Below is a small trained network, with its code and all its weights. Each question gives an input and a target symbol and asks what happens when units are switched off, that is, made to give their printed mean instead of their output.

import numpy as np


def w(rows, s, z=0):
    codes = np.array(rows[::2]) - 128.0
    scale = np.full(codes.shape[1], s)
    scale[-1] = z or s
    return codes * scale


def f(y):
    return np.maximum(y, 0)


def softmax(a):
    e = np.exp(a - a.max(-1, keepdims=True))
    return e / e.sum(-1, keepdims=True)


def log_softmax(a):
    a = a - a.max(-1, keepdims=True)
    return a - np.log(np.exp(a).sum(-1, keepdims=True))


def net(x, mask):
    ids = ['ΔΞΠαβζμτ'.index(c) for c in x.split()]
    T = len(ids)
    res = E[ids] + P[:T]
    u = 0
    for l in range(3):
        r = res
        for j in range(2):
            rows = slice(3 * j, 3 * j + 3)
            q, k, v = (r @ M[l][rows].T for M in (Q, K, V))
            z = softmax(np.where(np.tri(T) > 0, q @ k.T / 3**0.5, -1e9)) @ v
            o = O[l][rows]
            res = res + np.where(mask[u + j], z, o[:, -1]) @ o[:, :-1]
        u += 2
        y = f(res @ A[l][:, :-1].T + A[l][:, -1])
        res = res + np.where(mask[u : u + 4], y, B[l][:, -1]) @ B[l][:, :-1]
        u += 4
    return log_softmax(res[-1] @ U[:, :-1].T + U[:, -1])


Q, K, V, O, A, B = {}, {}, {}, {}, {}, {}
E = w([
[134,138,121,175],'Δ',
[123,175,159,109],'Ξ',
[125,174,160,106],'Π',
[130,101,91,193],'α',
[221,163,116,134],'β',
[124,174,127,254],'ζ',
[55,141,187,147],'μ',
[186,94,183,136],'τ',
],0.021)
P = w([
[147,254,172,43],'0',
[148,171,154,95],'1',
[139,84,140,76],'2',
[133,38,133,122],'3',
[131,10,127,158],'4',
[138,3,123,180],'5',
[148,7,126,192],'6',
],0.004)
Q[0] = w([
[158,21,121,153],'0.h0',
[56,91,218,133],'0.h0',
[181,129,162,2],'0.h0',
[49,211,222,19],'0.h1',
[38,162,133,47],'0.h1',
[80,186,76,145],'0.h1',
],0.011)
K[0] = w([
[201,2,218,136],'0.h0',
[11,82,148,67],'0.h0',
[186,169,86,43],'0.h0',
[32,148,197,55],'0.h1',
[34,191,211,167],'0.h1',
[71,147,53,229],'0.h1',
],0.0099)
V[0] = w([
[154,222,189,162],'0.h0',
[70,150,200,150],'0.h0',
[150,92,195,113],'0.h0',
[51,67,111,95],'0.h1',
[167,2,124,144],'0.h1',
[223,148,159,179],'0.h1',
],0.0093)
O[0] = w([
[145,43,164,199,235],'0.h0',
[40,135,138,134,155],'0.h0',
[105,2,190,26,134],'0.h0',
[133,179,182,115,14],'0.h1',
[61,161,31,80,117],'0.h1',
[49,10,40,144,254],'0.h1',
],0.0066,0.0082)
A[0] = w([
[80,148,81,134,167],'0.n0',
[112,254,142,60,142],'0.n1',
[130,140,9,135,121],'0.n2',
[154,202,117,113,5],'0.n3',
],0.0063,0.0024)
B[0] = w([
[107,188,135,221,183],'0.n0',
[210,36,137,223,136],'0.n1',
[253,173,119,185,255],'0.n2',
[118,50,152,87,128],'0.n3',
],0.0057,0.0049)
Q[1] = w([
[68,199,247,136],'1.h0',
[234,178,43,209],'1.h0',
[254,74,68,109],'1.h0',
[120,7,136,129],'1.h1',
[86,155,235,74],'1.h1',
[70,48,87,64],'1.h1',
],0.0078)
K[1] = w([
[147,184,194,179],'1.h0',
[160,84,2,150],'1.h0',
[110,33,114,75],'1.h0',
[118,98,114,157],'1.h1',
[90,190,210,126],'1.h1',
[53,68,174,104],'1.h1',
],0.012)
V[1] = w([
[176,167,109,96],'1.h0',
[171,105,143,55],'1.h0',
[104,171,103,116],'1.h0',
[97,126,114,112],'1.h1',
[255,221,110,98],'1.h1',
[180,124,51,60],'1.h1',
],0.0086)
O[1] = w([
[75,106,164,245,35],'1.h0',
[17,14,138,53,72],'1.h0',
[130,198,138,146,2],'1.h0',
[70,96,145,194,73],'1.h1',
[205,57,196,253,31],'1.h1',
[141,150,221,186,107],'1.h1',
],0.0061,0.0058)
A[1] = w([
[208,105,54,205,104],'1.n0',
[114,199,236,239,61],'1.n1',
[255,88,3,41,193],'1.n2',
[38,148,23,183,253],'1.n3',
],0.0054,0.0027)
B[1] = w([
[11,209,79,181,251],'1.n0',
[244,131,162,206,166],'1.n1',
[122,1,132,241,229],'1.n2',
[144,75,89,12,206],'1.n3',
],0.0063,0.012)
Q[2] = w([
[23,52,73,146],'2.h0',
[158,91,199,30],'2.h0',
[20,154,105,71],'2.h0',
[217,193,225,46],'2.h1',
[183,132,111,254],'2.h1',
[222,38,237,103],'2.h1',
],0.0059)
K[2] = w([
[147,70,153,172],'2.h0',
[53,145,219,40],'2.h0',
[83,158,76,147],'2.h0',
[241,109,116,95],'2.h1',
[149,151,181,190],'2.h1',
[255,138,109,171],'2.h1',
],0.0082)
V[2] = w([
[188,151,175,101],'2.h0',
[149,72,140,141],'2.h0',
[102,142,108,172],'2.h0',
[33,254,157,93],'2.h1',
[130,173,142,98],'2.h1',
[178,108,168,228],'2.h1',
],0.0077)
O[2] = w([
[170,39,88,91,48],'2.h0',
[252,132,227,171,177],'2.h0',
[103,202,115,84,179],'2.h0',
[68,192,209,127,4],'2.h1',
[60,183,206,115,60],'2.h1',
[113,141,24,147,213],'2.h1',
],0.0043,0.015)
A[2] = w([
[140,121,124,79,254],'2.n0',
[118,136,252,121,144],'2.n1',
[123,160,153,78,51],'2.n2',
[174,166,141,132,182],'2.n3',
],0.015,0.0053)
B[2] = w([
[221,127,158,33,253],'2.n0',
[165,227,131,187,193],'2.n1',
[67,2,187,165,175],'2.n2',
[189,126,158,45,172],'2.n3',
],0.0086,0.0063)
U = w([
[123,123,118,133,87],'Δ',
[134,124,124,135,41],'Ξ',
[130,121,122,135,46],'Π',
[254,203,112,94,140],'α',
[124,83,142,193,100],'β',
[49,128,55,112,118],'ζ',
[99,121,163,150,254],'μ',
[133,95,109,91,163],'τ',
],0.0096,0.0073)

Each question gives the input, a string of symbols that net reads in full, and the target symbol t.
The units are the heads (3 rows each of Q, K, V and O) and the neurons (one row each of A and B). Each row of codes is followed by its name. A weight is (code - 128) times the scale printed after its matrix; where a second scale follows, it is the last column's (O, A, B and U).
mask holds one flag per unit, layer by layer, with each layer's heads first. A switched-off unit (its flag False) gives its mean, the last column of its rows in O or B, instead of its output. The means were averaged over made-up inputs and are rounded, as every weight is.
A unit's drop is (log p(t) with every unit on - log p(t) with that unit switched off) / (log p(t) with every unit on - log p(t) with every unit switched off).
The circuit of an input: a set's keep is (log p(t) with only the set's units on - log p(t) with every unit switched off) / (log p(t) with every unit on - log p(t) with every unit switched off). Starting from the 12 units with the biggest drops (on a tie, the unit counted first), units are removed one at a time, each time the one whose removal leaves the highest keep (on an exact tie, the one counted first), for as long as the keep stays at least 0.8.
circuit, biggest first: the units of the circuit, biggest drop first
k most important neurons of layer l: the k neurons of layer l with the biggest drops, biggest first
which heads matter: for each layer, one digit per head in row order, 1 if its drop is at least 0.15 and else 0, layers parted by /
drop of u: that unit's drop, to one decimal
input β Π α ζ ζ ζ, target α: circuit, biggest first -> 1.n2, 1.h0
input β β Π Δ ζ β α, target ζ: which heads matter -> 00 / 00 / 01
input τ β μ, target τ: which heads matter -> 11 / 11 / 10
input τ Ξ β ζ μ Δ, target μ: which heads matter -> 10 / 01 / 01
input τ ζ Π μ α α, target μ: circuit, biggest first -> 2.h1, 1.h1, 0.h0
input ζ ζ τ Ξ α, target τ: which heads matter -> 11 / 11 / 01
input ζ τ Π, target α: circuit, biggest first -> 1.h0, 0.h1
input μ ζ α Ξ, target α: which heads matter -> 01 / 00 / 00
input μ μ β Π τ μ, target τ: which heads matter -> 11 / 11 / 00
input ζ ζ τ Ξ ζ Π Δ, target τ: which heads matter -> 11 / 11 / 01
input Π Π Π μ ζ, target ζ: circuit, biggest first -> 1.h1, 0.h1
input Ξ τ Π ζ β α, target ζ: which heads matter -> 01 / 00 / 00
input α ζ τ α, target τ: 3 most important neurons of layer 1 -> 1.n0, 1.n1, 1.n3
input β μ β α, target μ: 3 most important neurons of layer 1 -> 1.n3, 1.n1, 1.n2
input ζ ζ Δ Δ, target ζ: most important neuron of layer 2 -> 2.n0
input Ξ τ ζ Δ, target τ: 2 most important neurons of layer 2 -> 2.n0, 2.n1
input α β τ, target τ: most important neuron of layer 0 -> 0.n2
input τ β ζ β μ, target μ: 3 most important neurons of layer 1 -> 1.n3, 1.n2, 1.n1
input Ξ ζ β Π ζ β, target β: 2 most important neurons of layer 1 -> 1.n2, 1.n3
input Ξ β μ ζ Ξ μ Δ, target μ: drop of 1.h1 -> 0.9
input ζ α μ, target μ: drop of 0.h1 -> 0.2
input ζ ζ ζ Δ, target ζ: drop of 2.h0 -> 0.2
